Rows lie near named flat spaces through zero. A row that begins with a name and a colon came from that space; any other row is followed by the name of its block's space that it lies nearest.
ramupovin: [-1,-21,21,-15,5,11,2,-18,17,31,-20,51,-2,-25,10,0,-10,-20,-17,-8,3,-24,-17,2,-23,18,6,27,-18,-1,13]
rarpaf: [-27,3,23,4,-10,10,23,-36,24,42,-23,46,-29,-23,16,-42,-9,-25,-10,3,-14,10,-3,23,-21,-9,-17,14,-22,23,-21]
fotelenez: [-13,-12,3,-32,6,2,44,65,11,-17,11,12,-19,10,19,32,12,72,15,-16,40,-21,1,-47,63,-38,19,18,15,-16,-1]
fotelenez: [12,-21,-11,-29,15,23,1,-41,23,40,-21,51,25,-28,-11,-18,-5,-32,-30,15,-8,-22,-12,-11,-54,30,9,23,-23,25,28]
ramupovin: [-3,-35,-22,-9,18,30,-12,-30,22,36,-4,40,14,-24,-5,-15,18,-20,-11,26,-5,-16,-1,-24,-39,22,-4,27,-24,41,29]
rarpaf: [-10,3,17,6,3,-3,9,14,-7,-10,-2,4,-17,7,4,8,3,20,5,-9,7,2,2,4,20,-6,0,-1,-3,-19,-6]
ramupovin: [-19,5,-35,39,30,2,-12,45,-41,-63,40,-69,-12,53,-25,20,60,79,42,28,8,33,47,-30,60,-14,-16,-30,2,-7,10]
zulavipan: [24,27,26,2,-28,-66,-54,-53,-13,-3,-19,-87,12,28,21,-1,-36,-54,11,-41,-22,-12,30,49,-2,23,-24,-35,14,-44,29]
fotelenez: [-7,14,20,67,-34,-16,-42,13,-25,-19,22,-36,-19,-3,11,8,-8,-35,23,-11,-14,34,-16,48,7,-8,-19,-19,20,-6,-48]
fotelenez: [9,2,0,16,-21,5,-23,-45,11,33,-9,16,12,-30,0,-28,-22,-72,-16,8,-27,10,-21,34,-57,16,-9,2,-3,31,-17]
ramupovin: [7,13,-9,-37,-10,-16,14,-43,26,29,-20,-13,10,2,10,-33,-19,-22,-8,-2,-11,-10,20,-1,-16,-6,-8,-5,0,16,17]
zulavipan: [10,16,1,-9,-35,-17,-3,-33,22,30,-10,-10,7,-16,17,-28,-34,-56,-7,-9,-17,2,-9,25,-28,-10,-8,-5,15,23,-18]
zulavipan: [-15,-12,-9,20,-18,21,3,18,16,16,18,24,-13,-26,12,-9,5,-14,8,13,1,14,-23,-4,-5,-24,-4,16,10,41,-37]
midampud: [-33,-5,12,-21,-19,12,40,-43,53,68,-27,56,-31,-32,33,-57,-12,-28,-9,5,-10,-2,2,3,-21,-27,-20,28,-18,50,-18]
zulavipan: [9,14,6,-4,-26,-1,11,-9,13,17,-6,15,4,-21,6,-16,-29,-37,-14,-5,-9,7,-26,21,-24,-11,6,0,13,15,-32]
rarpaf: [-6,-6,-44,6,45,11,-15,-26,-16,-16,7,-36,14,35,-35,-15,49,35,11,42,-12,11,54,-30,-1,23,-19,-17,-28,14,51]
ramupovin: [22,-9,-32,31,-6,20,-41,-3,-11,-3,24,-4,33,-21,-24,3,2,-46,-7,25,-16,16,-28,8,-46,20,5,-3,10,33,-14]
zulavipan: [-18,-25,-9,12,26,14,-11,9,-4,-5,9,4,-10,9,-2,10,37,32,15,14,9,-5,19,-26,18,8,-10,12,-18,4,25]
zulavipan: [-2,-13,39,30,30,16,-13,19,-36,-26,-7,44,-10,-4,-20,36,10,18,-14,-9,9,-3,-23,20,-1,39,15,8,-26,-52,4]
fotelenez: [-4,18,-7,-25,-28,-6,47,41,19,-3,11,-5,-11,-1,18,-3,-16,23,7,-10,16,6,-11,-16,33,-54,12,-1,33,14,-40]
midampud: [20,2,-33,-33,-26,-5,13,22,25,7,17,-19,23,-9,12,1,-17,-9,3,-1,9,-9,-13,-27,2,-31,15,3,38,33,-13]
rarpaf: [19,-4,0,-10,-26,-9,-14,6,12,10,5,-4,16,-18,15,11,-25,-35,-3,-16,2,-13,-25,4,-12,-4,10,6,24,7,-10]
fotelenez: [-6,-22,12,10,5,8,-13,16,-1,1,5,21,-8,-11,9,20,8,4,5,-6,11,-12,-12,-6,7,8,3,18,-5,-7,4]
midampud: [6,3,6,-12,35,24,24,-16,-12,-2,-21,50,10,-4,-35,-6,4,14,-34,15,-3,1,-8,3,-29,30,18,2,-31,-15,13]
ramupovin: [3,2,0,10,0,-1,-8,7,-9,-10,6,-8,2,3,-5,7,1,0,2,0,-1,5,-3,5,2,3,1,-5,4,-5,-5]
ramupovin: [33,22,-22,26,-17,-14,-42,-8,-25,-25,18,-55,35,7,-23,4,-15,-43,-1,6,-21,22,-10,27,-28,15,2,-33,24,2,-13]
midampud: [-1,-4,30,3,4,5,-1,-17,-2,13,-19,38,-6,-15,0,0,-12,-18,-18,-10,-3,-7,-16,22,-20,21,4,10,-18,-18,0]
midampud: [7,4,-12,-17,22,22,33,20,-7,-14,0,29,11,1,-27,5,7,32,-19,15,9,4,-11,-18,-3,0,24,1,-6,-3,-3]
ramupovin: [-8,-1,2,20,-3,11,6,35,-9,-16,16,9,-11,-4,-2,13,7,16,7,3,8,13,-16,-1,15,-14,6,2,9,1,-27]
rarpaf: [19,-13,-18,-19,15,-1,-6,36,-10,-27,16,-17,22,13,-9,39,10,33,5,-4,21,-21,-1,-34,22,5,21,2,14,-17,25]
rarpaf: [-23,-33,5,-27,-9,-1,-1,-40,50,63,-19,26,-17,-22,44,-27,2,-24,8,-5,1,-33,17,-20,-7,-7,-24,36,-16,37,28]
midampud: [11,-8,26,-7,-43,-10,2,49,16,6,11,19,-5,-31,37,34,-37,-23,2,-39,22,-20,-53,6,16,-27,22,21,40,-8,-41]
midampud: [-18,-6,43,14,2,7,4,-15,0,18,-22,49,-26,-17,10,-5,-7,-13,-12,-13,-2,-3,-14,28,-10,14,-5,16,-24,-19,-9]
zulavipan: [14,18,-21,-51,18,16,63,14,8,-7,-10,28,19,5,-27,-10,-6,39,-28,14,11,-1,-5,-28,-3,-14,32,-3,1,3,-2]
fotelenez: [20,10,-28,5,15,15,-5,-11,-16,-14,5,-3,30,2,-39,-7,5,-8,-17,26,-14,17,-4,2,-33,19,10,-16,-4,11,2]
rarpaf: [-12,-12,-29,5,27,-2,-24,-32,-2,1,3,-40,3,27,-8,-16,39,17,20,25,-11,1,54,-23,5,15,-29,-9,-22,16,49]
fotelenez: [16,48,-23,-5,-25,-17,11,-50,4,10,-10,-40,19,7,-16,-53,-28,-45,-14,15,-35,34,12,33,-38,-11,-11,-38,12,28,-24]
zulavipan: [6,-2,9,-22,31,1,6,-24,-7,-1,-23,15,9,12,-16,1,4,15,-17,0,0,-17,16,-4,-10,31,6,0,-26,-27,40]
rarpaf: [-8,-5,-4,-19,15,30,37,-11,16,22,-15,59,-2,-19,-13,-22,3,6,-24,19,0,1,-12,-10,-25,0,11,17,-21,21,-5]
midampud: [-8,-1,0,-18,-6,8,21,-23,26,33,-14,29,-5,-16,9,-28,-9,-15,-11,5,-5,-3,-2,-1,-18,-9,-4,12,-8,25,-5]
[-20,12,11,6,13,24,37,-19,2,14,-18,50,-20,-10,-15,-33,4,6,-19,19,-11,22,-3,15,-20,-2,-2,2,-27,11,-21]  rarpaf
[-9,-1,19,-17,-20,-15,3,-42,30,43,-24,10,-13,-14,31,-28,-21,-37,-2,-16,-9,-15,7,15,-13,-5,-17,12,-6,12,5]  fotelenez
[29,22,-3,13,-13,-24,-34,-15,-23,-20,4,-48,26,12,-14,6,-20,-35,-3,-8,-16,10,-3,30,-18,18,1,-29,17,-18,-1]  ramupovin
[-6,-15,4,4,25,5,-2,35,-17,-28,10,-1,-7,16,-5,34,25,49,12,-3,20,-11,8,-23,35,6,7,6,-6,-28,19]  fotelenez
[-2,16,-4,-1,-11,-8,17,26,-3,-17,11,-20,-7,11,3,3,-3,20,10,-4,6,12,2,-3,25,-26,3,-11,18,-2,-21]  fotelenez
[12,11,-17,9,25,1,-13,-18,-26,-23,0,-24,19,22,-34,-3,15,9,-6,19,-13,13,20,4,-13,27,-1,-23,-14,-12,22]  fotelenez
[-20,-3,9,-2,-8,4,14,-18,20,28,-11,22,-20,-11,17,-25,-1,-9,1,1,-5,2,5,4,-4,-12,-14,11,-10,19,-8]  midampud
[26,17,-39,-6,6,21,10,-8,-7,-7,7,4,37,-6,-41,-17,-5,-15,-25,31,-15,21,-15,-1,-43,8,18,-16,5,27,-13]  fotelenez
[9,15,0,8,-13,-9,-3,8,-9,-13,6,-20,4,4,-3,2,-11,-9,1,-5,-4,11,-7,13,2,-7,3,-14,15,-5,-18]  ramupovin
[8,-14,0,7,-12,16,-17,-29,16,34,-6,37,13,-37,0,-15,-15,-58,-19,8,-14,-3,-30,16,-52,17,1,17,-6,29,-10]  fotelenez
[-15,-30,-3,-4,38,-1,-29,-42,1,14,-14,-8,-3,19,1,-3,36,15,11,10,-3,-25,49,-21,2,36,-25,11,-39,-6,72]  zulavipan
[-23,-8,12,34,-18,-56,-69,-23,-6,-5,10,-104,-28,41,47,7,19,-6,61,-27,-7,-9,65,9,53,-2,-56,-16,7,-18,40]  rarpaf
[-10,8,-38,15,0,10,9,25,-4,-19,28,-32,-3,15,-11,-9,25,29,20,27,0,28,16,-22,21,-30,-8,-14,14,32,-18]  ramupovin
[-1,2,4,15,-21,-3,-9,3,4,6,7,-4,-5,-11,11,-3,-10,-23,5,-5,-5,8,-13,14,-4,-10,-5,0,12,12,-23]  zulavipan
[6,26,2,-43,-12,-33,21,-41,20,19,-26,-32,3,18,15,-30,-24,-9,-4,-15,-9,-11,32,5,2,-11,-10,-15,3,-4,19]  ramupovin
[21,-1,-4,-27,-11,-4,-6,-38,20,31,-17,12,25,-19,2,-16,-26,-47,-21,-3,-11,-17,-11,7,-42,15,6,6,0,15,12]  midampud
[-41,-15,6,-11,48,26,42,-8,6,9,-18,45,-34,14,-8,-18,43,67,0,22,10,-2,37,-31,23,1,-12,17,-48,-1,30]  rarpaf
[-26,-42,25,49,40,19,-44,12,-29,-17,7,24,-24,4,-5,36,46,28,16,4,9,-8,8,-3,16,41,-14,20,-38,-30,32]  zulavipan
[21,24,39,-2,-20,7,42,72,-20,-34,3,50,-2,-22,-9,41,-42,12,-28,-31,23,7,-74,26,10,-18,52,1,30,-46,-69]  rarpaf
[3,-4,14,-8,-1,-2,-1,-11,5,11,-12,16,1,-8,5,1,-10,-12,-9,-10,0,-12,-7,7,-10,10,3,8,-6,-9,6]  ramupovin
[29,-18,-33,-31,6,9,-7,12,10,1,11,1,40,-9,-10,19,-2,-4,-10,7,11,-24,-14,-34,-15,9,23,11,14,16,22]  rarpaf
[-12,27,20,-3,-17,-18,36,36,-5,-21,2,-16,-27,17,15,5,-11,35,12,-21,13,13,2,7,47,-39,3,-13,19,-24,-33]  ramupovin
[-6,-5,4,23,9,7,-4,42,-22,-31,18,-3,-9,9,-7,28,17,33,12,0,13,8,-7,-6,27,-3,6,-1,4,-18,-10]  zulavipan

Rows lie near named flat spaces through zero. A row that begins with a name and a colon came from that space; any other row is followed by the name of its block's space that it lies nearest.
radu-sisu: [-2,-12,-24,9,2,-4,-19,15,-20,-16,-2,-10,30,-12,-10,0,-4,1,4,24,-2,1,24,-2,-15,-7,27,2,13,28,-5]
naf-zubu: [26,9,-6,2,4,-3,18,43,-35,21,-36,32,31,-7,13,25,-5,-26,15,-14,18,-43,-14,-33,-20,-34,23,17,26,5,29]
naf-zubu: [34,27,43,23,-1,17,19,-8,37,22,4,-5,-25,3,-2,28,-56,40,-47,-5,11,-4,-3,-13,8,-36,-29,-29,21,-3,-6]
guk-maro: [20,20,2,8,-41,-8,-60,-29,64,30,-10,-15,-23,-8,-16,-24,0,-7,-21,36,-12,21,23,10,25,-25,-35,-54,11,11,-18]
radu-sisu: [3,19,8,-18,13,-29,11,20,-2,6,-1,11,-3,1,-3,-16,1,-2,7,-10,-10,-12,18,17,12,23,-5,38,22,9,-8]
radu-sisu: [-12,1,-14,13,25,10,-10,-42,-12,-24,21,-33,29,-7,-8,6,-11,13,2,18,4,4,37,4,-16,11,31,2,-26,-8,-14]
livok-lova: [23,-20,11,18,-22,12,-6,31,8,13,-10,6,-5,-4,-1,24,-30,19,-30,10,10,4,-10,-16,-2,-39,-12,-36,25,27,1]
duno-kem: [27,20,16,-10,7,-20,-28,-54,21,52,-4,-4,5,-7,8,0,-2,-19,5,1,18,-21,53,15,20,19,-9,-4,-34,-30,-20]
livok-lova: [7,38,-1,-24,4,-18,-16,-57,13,42,-19,11,2,0,15,-19,42,-57,38,-15,7,-27,12,6,14,21,-4,13,-41,-54,7]
naf-zubu: [1,-9,-20,1,-18,-5,-41,-15,7,9,-8,-8,11,-9,-4,-11,17,-20,8,24,-1,8,18,4,2,-4,5,-21,-10,6,-5]
livok-lova: [1,-7,7,2,-8,-9,2,39,8,-12,7,0,-14,0,-12,-7,-18,26,-21,9,-14,14,3,10,7,-2,-14,2,38,37,-12]
radu-sisu: [-14,-10,-26,2,20,5,21,28,-51,-29,-6,7,37,-3,4,10,9,-10,24,-6,4,-16,-10,-16,-30,-2,42,32,6,7,20]
radu-sisu: [-27,-8,-39,8,44,11,21,1,-69,-51,8,-14,63,-8,0,15,5,-4,32,3,7,-17,14,-14,-44,11,71,44,-13,-1,13]
livok-lova: [-12,31,7,-39,2,-49,-10,-2,27,9,7,5,-29,6,-9,-56,32,-16,18,-6,-31,5,27,47,37,56,-29,43,12,1,-22]
duno-kem: [25,18,-4,3,-26,2,-3,32,3,29,-42,30,2,-4,8,7,9,-33,6,-4,5,-23,-34,-31,-6,-49,-5,-15,30,3,31]
duno-kem: [-5,8,-15,13,13,9,-14,-32,-6,-15,8,-24,25,-8,-7,4,-7,4,3,18,3,0,26,-3,-14,-3,25,-4,-14,-4,-6]
livok-lova: [-8,-46,-13,27,-6,19,18,85,-33,-51,8,-3,14,-5,-15,23,-40,50,-31,19,-7,21,-21,-17,-27,-35,19,-8,58,71,4]
guk-maro: [11,22,52,-4,32,11,62,-20,9,15,19,8,-29,18,16,27,-32,30,-19,-47,15,-17,-18,0,11,17,-23,20,-18,-43,0]
duno-kem: [-24,-2,3,-15,8,5,30,0,-9,-16,8,10,-18,14,9,-9,24,-6,16,-27,-7,4,-37,3,2,22,-5,22,-16,-23,13]
livok-lova: [-34,-29,-19,1,15,6,19,32,-35,-53,21,-9,11,3,-8,-4,3,21,6,3,-13,18,-10,6,-17,19,24,25,9,25,0]
naf-zubu: [3,5,18,9,0,10,4,-17,23,-2,16,-14,-19,4,-5,5,-22,27,-24,2,-1,13,2,5,8,-2,-17,-17,-2,-3,-12]
livok-lova: [36,-7,46,6,-25,23,-25,-88,57,77,0,-2,-39,6,24,29,-12,-5,-27,-13,38,2,0,-3,31,-8,-51,-74,-74,-64,-11]
guk-maro: [-5,-6,-24,5,-12,-3,-16,29,-10,-15,-11,0,15,-8,-9,-9,8,-7,6,19,-10,5,-1,-6,-11,-17,14,-2,26,29,6]
duno-kem: [-33,3,-6,41,38,50,32,-35,-10,-81,49,-56,15,3,-20,22,-45,68,-29,17,-7,29,-1,-11,-36,-10,34,-7,-9,0,-8]
naf-zubu: [-46,-14,-15,-15,2,2,7,-8,-2,-42,23,-11,-19,11,-5,-32,37,1,17,-4,-25,31,-22,22,4,39,-2,17,-18,-6,-2]
guk-maro: [30,-26,15,13,-26,-1,-28,17,21,31,-5,1,-9,-8,-3,17,-32,19,-34,18,12,8,18,-1,12,-24,-22,-43,15,29,-16]
guk-maro: [-6,-27,3,-6,17,3,18,0,-30,-1,9,6,11,3,13,17,0,2,9,-17,16,-8,0,1,-6,22,13,16,-27,-12,0]
duno-kem: [26,7,-5,-9,-6,-27,-45,-25,9,46,-17,2,19,-14,2,-7,7,-30,12,16,12,-18,54,11,13,7,2,-6,-13,-3,-16]
radu-sisu: [-11,13,-2,-17,30,-11,42,25,-37,-14,-3,19,13,6,9,-1,12,-11,26,-30,-2,-25,-13,-2,-10,22,20,56,8,-9,15]
naf-zubu: [-2,26,-13,-2,-36,5,-10,16,27,3,-29,17,-22,3,-3,-25,33,-32,9,3,-20,6,-51,-17,3,-36,-20,-19,27,-1,28]
radu-sisu: [7,-35,-29,9,-38,-3,-39,49,-9,3,-25,11,15,-13,-6,-2,9,-16,-1,30,-2,10,-6,-13,-8,-35,6,-30,31,47,8]
guk-maro: [5,-75,-1,-5,-43,-15,-41,52,7,14,3,9,-19,-5,-4,-5,-3,16,-23,23,-1,35,10,21,22,6,-28,-37,15,57,-24]
naf-zubu: [48,41,34,-9,6,-27,14,20,13,56,-25,29,-4,-2,9,13,-26,-9,-9,-20,14,-43,20,-5,16,-13,-19,18,32,-2,0]
naf-zubu: [6,1,18,16,2,16,7,-15,17,-3,15,-15,-12,2,-4,15,-30,31,-27,3,4,11,1,-2,1,-11,-11,-21,-2,-1,-10]
guk-maro: [-19,15,-38,-1,12,1,-13,-23,-25,-21,-9,-9,37,-8,-2,-13,32,-34,37,11,-4,-10,7,-8,-22,2,40,17,-16,-14,14]
duno-kem: [9,-7,-7,-8,-4,-21,-31,-7,1,20,-5,-2,13,-9,-2,-9,6,-13,7,15,3,-4,39,14,9,13,3,0,-6,9,-15]
radu-sisu: [-6,-4,-20,-3,17,-9,21,50,-46,-22,-11,15,32,-4,0,4,3,-8,19,-5,-2,-19,-4,-11,-22,-2,34,40,29,23,15]
livok-lova: [39,48,3,7,-8,-5,-15,-15,16,46,-37,13,16,-10,5,9,-4,-34,6,3,14,-37,10,-25,-3,-42,1,-12,13,-17,16]
duno-kem: [7,20,3,31,1,35,22,4,3,-20,-4,-9,4,0,-5,25,-30,21,-21,3,3,-2,-31,-34,-24,-52,9,-21,22,1,20]
guk-maro: [-22,-41,-25,-9,2,-5,-1,31,-40,-22,2,7,19,-2,3,-4,22,-9,21,1,-1,6,-4,5,-11,20,23,19,-6,18,4]
[-2,22,15,-26,13,-30,1,-19,16,16,9,2,-17,5,0,-26,14,-8,11,-13,-10,-5,25,30,25,44,-17,31,-9,-15,-17]  radu-sisu
[-28,-41,-31,8,14,19,9,11,-52,-41,9,-7,35,-3,4,15,11,0,19,3,7,5,-12,-12,-31,6,44,10,-20,6,12]  naf-zubu
[-6,-1,2,7,29,-3,-22,-63,5,-9,36,-43,18,-7,-11,1,-23,27,-9,21,6,10,70,27,3,36,16,0,-39,-10,-39]  duno-kem
[21,13,-13,17,-12,5,-22,6,1,11,-22,-1,23,-13,-5,10,-11,-12,-3,21,7,-12,9,-22,-14,-42,14,-21,20,14,9]  duno-kem
[-1,21,31,10,6,31,56,1,13,-9,5,9,-33,18,9,20,-17,22,-19,-34,2,-2,-62,-22,-4,-22,-21,-4,5,-28,23]  duno-kem
[25,-7,8,20,-5,-3,-26,4,15,10,6,-18,9,-12,-14,14,-44,32,-34,30,6,6,45,4,3,-18,-3,-26,21,34,-26]  duno-kem
[-3,-21,10,16,2,25,7,-20,2,-8,17,-14,-5,3,3,22,-20,25,-19,0,12,13,-8,-6,-5,-6,-1,-25,-23,-10,-4]  livok-lova
[-5,-28,23,-13,5,-18,2,8,11,1,29,-6,-25,6,-4,-7,-16,34,-20,-4,-5,20,25,36,26,43,-25,8,-5,16,-33]  duno-kem
[-1,-85,-1,2,-38,16,-12,42,-17,12,-5,21,-12,2,15,23,6,3,-12,-2,19,22,-36,-8,2,-9,-14,-43,-16,22,6]  livok-lova
[12,-21,-3,2,5,-14,-41,-33,1,20,11,-20,22,-13,-3,5,-13,5,-5,24,15,2,66,19,7,21,10,-13,-27,6,-32]  naf-zubu
[-6,-37,-12,-2,-11,-5,-8,39,-20,-9,-1,7,7,-3,-1,1,3,4,0,8,-1,9,-2,3,-3,2,6,0,13,31,-2]  guk-maro
[-31,13,-37,-18,-40,-4,-22,15,15,-16,-26,16,-20,5,-5,-52,74,-54,36,6,-35,19,-57,-3,4,-10,-11,-4,14,-1,30]  naf-zubu
[-23,4,-22,-29,6,-30,-2,21,-19,-12,-6,13,6,1,-1,-36,43,-31,37,-6,-20,-4,3,20,5,37,10,46,7,6,3]  livok-lova
[-9,-2,-16,-2,-7,-4,-11,11,-3,-12,-4,-1,5,-3,-6,-13,14,-9,8,10,-10,7,-2,2,-3,-1,6,2,10,12,3]  guk-maro
[-33,10,16,-9,15,12,56,15,1,-41,22,4,-37,22,0,-12,7,24,-2,-32,-22,16,-54,6,2,21,-16,30,8,-13,11]  naf-zubu
[-55,0,-11,-33,10,-13,40,32,-15,-53,18,12,-30,20,-3,-45,49,-5,30,-27,-39,21,-48,25,7,51,-6,58,10,-1,11]  guk-maro
[-33,12,16,2,5,28,56,13,12,-48,22,-1,-44,23,-3,-7,1,31,-13,-27,-24,25,-71,-5,-2,0,-21,9,13,-12,17]  naf-zubu
[9,11,-12,0,13,-32,-14,37,-13,-11,0,-8,27,-14,-19,-12,-22,14,-4,25,-13,-8,55,15,-3,6,19,30,48,50,-21]  radu-sisu
